Below are the code and all the weights of a small trained network. Each question names an input and a class and asks about switching units off, where a switched-off unit gives its printed mean instead of its output.

import numpy as np


def w(rows, s, z=0):
    codes = np.array(rows[::2]) - 128.0
    scale = np.full(codes.shape[1], s)
    scale[-1] = z or s
    return codes * scale


def f(y):
    return np.maximum(y, 0)


def log_softmax(a):
    a = a - a.max(-1, keepdims=True)
    return a - np.log(np.exp(a).sum(-1, keepdims=True))


def net(x, mask):
    res = np.array(x, float).reshape(1, 4) / 4 @ E
    y = f(res @ A[0][:, :-1].T + A[0][:, -1])
    res = res + np.where(mask, y, B[0][:, -1]) @ B[0][:, :-1]
    return log_softmax(res[-1] @ U[:, :-1].T + U[:, -1])


A, B = {}, {}
E = w([
[145,123,56,69,60,126,179,2,212,155,169,105],'x0',
[47,69,25,178,215,170,68,154,160,157,196,43],'x1',
[218,27,116,121,28,158,81,163,53,105,207,130],'x2',
[206,107,62,151,228,171,170,104,79,176,127,249],'x3',
],0.0073)
A[0] = w([
[190,91,118,133,81,160,109,165,87,88,186,104,1],'n0',
[82,82,67,135,172,109,111,148,127,143,166,82,14],'n1',
[116,115,131,135,85,158,140,140,113,163,122,137,54],'n2',
[70,200,125,151,183,108,194,115,181,167,74,130,98],'n3',
[121,122,138,137,156,142,116,191,111,110,110,159,71],'n4',
[83,158,183,94,76,126,93,142,136,86,142,64,12],'n5',
[83,142,172,117,63,94,84,119,182,87,140,51,67],'n6',
[121,137,171,129,111,131,66,109,145,113,152,97,148],'n7',
[202,122,79,134,176,183,158,122,98,160,112,192,11],'n8',
[90,135,148,118,82,133,113,143,133,149,116,101,59],'n9',
[141,127,123,150,157,192,160,104,95,174,129,152,45],'n10',
[95,152,162,120,66,92,75,134,154,102,137,65,56],'n11',
[193,184,212,64,81,77,187,107,70,82,71,194,74],'n12',
[162,148,88,130,164,176,130,121,117,137,130,174,39],'n13',
[115,167,139,122,183,127,135,97,147,112,93,115,46],'n14',
[64,187,146,171,200,101,174,108,180,131,87,142,47],'n15',
[79,212,102,104,167,122,147,136,162,120,80,132,20],'n16',
[92,164,137,105,198,129,163,118,183,145,89,133,24],'n17',
[91,107,71,145,193,179,63,119,129,135,167,76,106],'n18',
[178,62,109,108,83,146,135,171,90,72,189,135,34],'n19',
[215,148,216,105,82,100,181,116,134,102,93,172,28],'n20',
[94,113,193,118,87,131,117,156,140,95,127,36,109],'n21',
[117,129,140,103,118,109,115,127,117,97,114,77,63],'n22',
[129,85,83,124,183,133,125,116,107,153,109,155,164],'n23',
[124,104,121,151,128,135,136,123,121,132,117,149,71],'n24',
[110,115,63,140,182,162,93,148,139,159,184,75,6],'n25',
[146,100,57,56,85,101,175,2,196,184,177,124,49],'n26',
[147,127,69,81,89,141,199,48,168,131,159,91,13],'n27',
[172,113,109,143,99,115,121,158,116,130,152,117,63],'n28',
[215,50,101,120,50,160,56,144,72,105,206,138,70],'n29',
[127,146,186,188,171,137,81,225,50,89,93,124,8],'n30',
[174,99,126,121,83,189,70,133,104,102,162,137,104],'n31',
[196,130,75,152,175,179,169,93,92,199,122,208,60],'n32',
[86,92,56,186,161,154,78,145,144,142,174,87,57],'n33',
[111,144,156,115,168,98,100,194,92,88,144,148,36],'n34',
[85,139,188,121,80,108,100,136,144,93,146,60,5],'n35',
[168,175,186,120,90,102,111,82,105,106,94,172,4],'n36',
[188,124,103,154,198,159,145,109,108,172,157,224,57],'n37',
[100,96,224,184,200,120,78,206,55,109,89,147,58],'n38',
],0.0091,0.0089)
B[0] = w([
[55,126,157,1,174,133,64,64,82,151,85,162,175],'n0',
[161,86,171,93,167,180,117,99,198,136,184,102,169],'n1',
[136,127,142,83,148,132,114,118,113,121,136,139,128],'n2',
[74,131,150,143,105,92,78,64,38,180,92,107,219],'n3',
[121,165,98,108,116,154,117,151,144,106,142,134,166],'n4',
[127,78,99,53,190,96,141,128,146,70,147,189,174],'n5',
[162,102,104,113,148,74,175,159,127,69,119,166,211],'n6',
[149,111,102,191,156,90,136,146,114,121,129,141,186],'n7',
[137,77,92,38,183,77,147,140,151,55,129,150,185],'n8',
[123,108,111,98,157,135,134,127,117,108,133,153,146],'n9',
[117,100,97,66,138,97,132,139,162,97,138,163,154],'n10',
[148,106,99,97,185,82,166,157,130,75,113,149,189],'n11',
[191,54,209,188,174,193,163,112,197,191,215,41,250],'n12',
[104,107,100,76,187,117,133,144,155,95,128,169,156],'n13',
[95,116,117,84,122,123,85,101,109,149,116,140,151],'n14',
[85,141,143,99,122,103,75,61,69,174,111,143,197],'n15',
[89,111,150,41,126,120,69,72,89,160,101,151,166],'n16',
[68,123,154,65,127,104,72,90,101,158,110,148,167],'n17',
[182,89,201,154,126,166,164,117,149,149,173,56,222],'n18',
[66,146,149,77,138,102,60,65,59,175,75,128,190],'n19',
[154,79,163,140,188,214,139,95,193,138,197,29,199],'n20',
[150,102,88,133,166,73,188,140,109,89,112,143,213],'n21',
[128,104,105,98,149,116,119,121,145,118,152,165,145],'n22',
[163,122,134,180,128,86,191,161,132,100,123,113,204],'n23',
[130,116,138,106,120,123,103,127,141,114,138,156,131],'n24',
[170,92,194,75,165,203,126,105,187,152,175,103,177],'n25',
[121,229,77,168,37,211,82,218,171,122,97,198,233],'n26',
[98,183,83,101,59,209,73,192,158,112,105,192,185],'n27',
[102,133,143,102,148,126,102,105,124,142,119,146,149],'n28',
[63,165,145,131,118,82,65,47,61,192,71,127,254],'n29',
[116,193,75,118,66,206,78,161,176,105,121,198,215],'n30',
[98,161,150,140,122,105,143,78,89,171,94,138,199],'n31',
[135,83,98,101,173,61,170,167,111,39,125,142,216],'n32',
[175,68,197,137,182,207,174,95,183,157,199,62,206],'n33',
[128,148,98,65,102,159,78,139,154,127,134,175,162],'n34',
[126,95,129,46,179,90,148,132,157,64,131,186,170],'n35',
[119,98,147,65,138,179,109,102,174,141,184,105,164],'n36',
[142,108,102,109,179,43,171,151,149,58,118,160,208],'n37',
[124,191,65,146,26,201,107,188,163,129,105,172,244],'n38',
],0.0083,0.0098)
U = w([
[145,92,173,127,160,165,131,111,157,148,171,81,105],'0',
[130,100,107,110,166,46,146,144,128,61,127,148,109],'1',
[88,135,151,112,140,92,78,74,75,179,101,131,101],'2',
[121,177,94,129,92,185,97,175,153,118,122,160,103],'3',
[158,151,125,249,102,55,184,149,77,155,113,71,252],'4',
],0.013,0.023)

Each question gives the input, the list of numbers given to net, and the class t.
The units are the neurons (one row each of A and B). Each row of codes is followed by its name. A weight is (code - 128) times the scale printed after its matrix; where a second scale follows, it is the last column's (A, B and U).
mask holds one flag per neuron, in row order. A switched-off neuron (its flag False) gives its mean, the last column of its row in B, instead of its output. The means were averaged over made-up inputs and are rounded, as every weight is.
A unit's drop is (log p(t) with every unit on - log p(t) with that unit switched off) / (log p(t) with every unit on - log p(t) with every unit switched off).
The circuit of an input: a set's keep is (log p(t) with only the set's units on - log p(t) with every unit switched off) / (log p(t) with every unit on - log p(t) with every unit switched off). Starting from the 12 units with the biggest drops (on a tie, the unit counted first), units are removed one at a time, each time the one whose removal leaves the highest keep (on an exact tie, the one counted first), for as long as the keep stays at least 0.8.
units of the circuit, in order: the units of the circuit, biggest drop first
unit that matters most: the unit with the biggest drop
k most important neurons: the k neurons with the biggest drops, biggest first
drop of u: that unit's drop, to one decimal
input [0,3,3,-4], class 1: units of the circuit, in order => n12; n21
input [7,5,2,-5], class 3: unit that matters most => n26
input [-2,-6,7,1], class 2: 2 most important neurons => n29; n19
input [-2,-6,-6,-5], class 0: 3 most important neurons => n12; n20; n29
input [0,6,7,8], class 1: 4 most important neurons => n32; n37; n8; n12
input [8,-1,-8,4], class 2: 2 most important neurons => n3; n15
input [-5,-5,2,3], class 0: 4 most important neurons => n12; n26; n20; n27
input [-6,-7,1,-6], class 0: 2 most important neurons => n12; n20
input [-8,7,1,-5], class 3: 2 most important neurons => n38; n30
input [7,4,-6,5], class 3: 3 most important neurons => n26; n27; n29
input [-7,5,-2,-6], class 3: 4 most important neurons => n38; n30; n32; n37
input [0,-4,5,-2], class 2: 4 most important neurons => n29; n33; n19; n18
input [-5,4,-4,2], class 3: 3 most important neurons => n38; n12; n29
input [-4,2,3,-2], class 3: units of the circuit, in order => n38
input [7,5,6,-2], class 3: 3 most important neurons => n26; n27; n3
input [4,-7,-7,-2], class 0: 3 most important neurons => n12; n20; n29
input [8,2,-5,6], class 3: drop of n17 => 0.0
input [2,-6,-6,-3], class 0: drop of n36 => 0.1
input [7,-8,6,-1], class 0: drop of n12 => 5.4
input [-2,4,6,7], class 1: units of the circuit, in order => n37
